Here is a tiny trained network, its code and every weight. The questions are about switching its units off for an input and a class, where a switched-off unit gives its printed mean instead of its output.

import numpy as np


def w(rows, s, z=0):
    codes = np.array(rows[::2]) - 128.0
    scale = np.full(codes.shape[1], s)
    scale[-1] = z or s
    return codes * scale


def norm(h):
    return h / np.sqrt((h * h).mean(-1, keepdims=True) + 1e-5)


def f(y):
    return np.maximum(y, 0)


def log_softmax(a):
    a = a - a.max(-1, keepdims=True)
    return a - np.log(np.exp(a).sum(-1, keepdims=True))


def net(x, mask):
    res = np.array(x, float).reshape(1, 5) / 4 @ E
    u = 0
    for l in range(2):
        y = f(norm(res) @ A[l][:, :-1].T + A[l][:, -1])
        res = res + np.where(mask[u : u + 11], y, B[l][:, -1]) @ B[l][:, :-1]
        u += 11
    return log_softmax(norm(res)[-1] @ U[:, :-1].T + U[:, -1])


A, B = {}, {}
E = w([
[183,97,34,169,147,44,172,152],'x0',
[92,5,130,125,120,203,210,165],'x1',
[128,128,128,127,131,128,129,125],'x2',
[152,126,198,82,232,75,92,188],'x3',
[135,129,127,126,120,134,123,144],'x4',
],0.0021)
A[0] = w([
[68,168,101,144,28,152,116,110,118],'L0N0',
[173,255,109,110,142,81,61,107,169],'L0N1',
[157,228,91,157,115,123,71,77,252],'L0N2',
[95,183,126,148,69,187,163,98,205],'L0N3',
[141,211,175,88,94,149,32,84,214],'L0N4',
[126,146,154,119,203,91,85,150,102],'L0N5',
[76,44,112,109,75,158,202,120,46],'L0N6',
[205,188,59,175,143,27,89,90,85],'L0N7',
[149,136,41,187,62,98,183,116,96],'L0N8',
[127,91,86,135,76,167,102,80,102],'L0N9',
[105,126,194,93,152,191,89,107,124],'L0N10',
],0.0037,0.0014)
B[0] = w([
[82,96,160,79,104,70,120,107,192],'L0N0',
[127,200,123,181,132,165,187,137,253],'L0N1',
[125,2,176,88,123,97,57,70,241],'L0N2',
[128,140,164,77,135,54,165,129,198],'L0N3',
[142,67,176,179,148,77,147,67,232],'L0N4',
[168,167,117,146,127,155,164,168,193],'L0N5',
[145,216,127,179,138,105,152,169,200],'L0N6',
[111,156,76,66,82,171,126,200,248],'L0N7',
[185,125,82,167,166,179,81,92,213],'L0N8',
[129,185,174,172,131,149,144,76,170],'L0N9',
[108,182,51,172,153,154,51,158,193],'L0N10',
],0.0039)
A[1] = w([
[31,180,212,85,45,114,184,111,92],'L1N0',
[158,87,117,67,75,42,81,158,253],'L1N1',
[143,179,93,124,160,31,64,175,168],'L1N2',
[145,74,177,163,219,116,176,191,135],'L1N3',
[185,140,91,22,115,89,216,173,132],'L1N4',
[27,117,137,47,171,192,77,200,103],'L1N5',
[157,53,45,49,59,123,29,86,36],'L1N6',
[254,17,44,96,167,73,180,144,83],'L1N7',
[97,208,207,179,159,131,135,24,141],'L1N8',
[161,89,37,178,86,181,185,55,118],'L1N9',
[58,35,95,77,208,144,90,183,79],'L1N10',
],0.0036,0.0022)
B[1] = w([
[54,154,145,84,97,153,236,152,192],'L1N0',
[69,100,113,93,195,59,143,52,219],'L1N1',
[113,107,112,123,135,204,171,130,235],'L1N2',
[112,95,127,80,86,126,36,67,235],'L1N3',
[134,173,144,115,171,71,191,47,200],'L1N4',
[121,114,26,221,170,84,172,103,182],'L1N5',
[105,163,81,92,99,195,25,125,183],'L1N6',
[122,124,254,116,47,114,158,97,236],'L1N7',
[168,90,129,93,98,174,120,219,255],'L1N8',
[161,145,121,175,167,72,67,191,222],'L1N9',
[7,41,76,169,118,144,125,95,172],'L1N10',
],0.0042,0.0031)
U = w([
[85,50,219,68,91,52,137,42,212],'0',
[73,208,160,118,63,202,223,214,113],'1',
[167,164,28,99,105,107,9,75,97],'2',
[222,140,110,244,115,76,159,177,186],'3',
[198,159,214,100,174,212,45,203,175],'4',
[46,75,47,190,205,178,94,148,7],'5',
[191,220,114,51,213,89,229,105,71],'6',
],0.013,0.0013)

Each question gives the input, the list of numbers given to net, and the class t.
The units are the neurons (one row each of A and B). Each row of codes is followed by its name. A weight is (code - 128) times the scale printed after its matrix; where a second scale follows, it is the last column's (A, B and U).
mask holds one flag per neuron, layer by layer. A switched-off neuron (its flag False) gives its mean, the last column of its row in B, instead of its output. The means were averaged over made-up inputs and are rounded, as every weight is.
A unit's drop is (log p(t) with every unit on - log p(t) with that unit switched off) / (log p(t) with every unit on - log p(t) with every unit switched off).
The circuit of an input: a set's keep is (log p(t) with only the set's units on - log p(t) with every unit switched off) / (log p(t) with every unit on - log p(t) with every unit switched off). Starting from the 12 units with the biggest drops (on a tie, the unit counted first), units are removed one at a time, each time the one whose removal leaves the highest keep (on an exact tie, the one counted first), for as long as the keep stays at least 0.8.
units of the circuit, in order: the units of the circuit, biggest drop first
most important unit: the unit with the biggest drop
top k neurons: the k neurons with the biggest drops, biggest first
top k neurons in layer l: the k neurons of layer l with the biggest drops, biggest first
drop when u is switched off: that unit's drop, to one decimal
input [3,6,4,0,4], class 3: units of the circuit, in order	L0N6, L1N9
input [-5,-7,-5,1,1], class 4: top 2 neurons	L0N1, L1N8
input [4,-5,4,1,-1], class 6: units of the circuit, in order	L0N7, L0N10, L1N4
input [-4,1,-4,8,2], class 5: units of the circuit, in order	L1N5, L0N10
input [-1,1,6,-4,-1], class 1: most important unit	L0N9
input [-4,-7,-4,1,3], class 4: top 4 neurons	L0N1, L1N8, L0N2, L1N7
input [1,-5,3,5,3], class 6: top 4 neurons	L0N7, L0N1, L0N8, L0N9
input [5,-2,-2,3,2], class 6: top 2 neurons	L1N4, L0N7
input [-6,5,-6,0,-4], class 1: top 2 neurons	L0N2, L0N6
input [-1,-6,0,-1,-8], class 0: top 2 neurons	L0N2, L0N4
input [2,-7,-2,4,-3], class 6: top 2 neurons	L0N7, L0N1
input [0,1,2,7,3], class 5: top 2 neurons in layer 0	L0N4, L0N3
input [8,8,-7,1,4], class 0: top 4 neurons in layer 0	L0N1, L0N10, L0N5, L0N9
input [-1,-6,7,-1,-6], class 0: units of the circuit, in order	L0N2
input [1,3,2,-5,4], class 3: top 2 neurons	L0N8, L1N9
input [0,-3,5,5,0], class 4: top 3 neurons in layer 0	L0N1, L0N3, L0N4
input [-2,5,5,1,-3], class 5: top 3 neurons	L0N1, L0N10, L0N4
input [0,-8,-2,2,3], class 4: top 2 neurons in layer 0	L0N1, L0N2
input [-1,-5,0,-7,-2], class 0: top 2 neurons in layer 0	L0N0, L0N3
input [-7,7,5,2,2], class 5: units of the circuit, in order	L1N5
input [6,-7,-7,2,-5], class 6: top 2 neurons	L0N1, L0N7
input [-5,2,-1,2,-3], class 5: top 2 neurons in layer 0	L0N10, L0N1
input [-2,5,8,7,3], class 5: drop when L1N1 is switched off	0.0
input [-8,-5,-8,-8,4], class 0: drop when L0N2 is switched off	0.1
input [-2,-8,0,-3,-5], class 0: drop when L0N2 is switched off	1.7
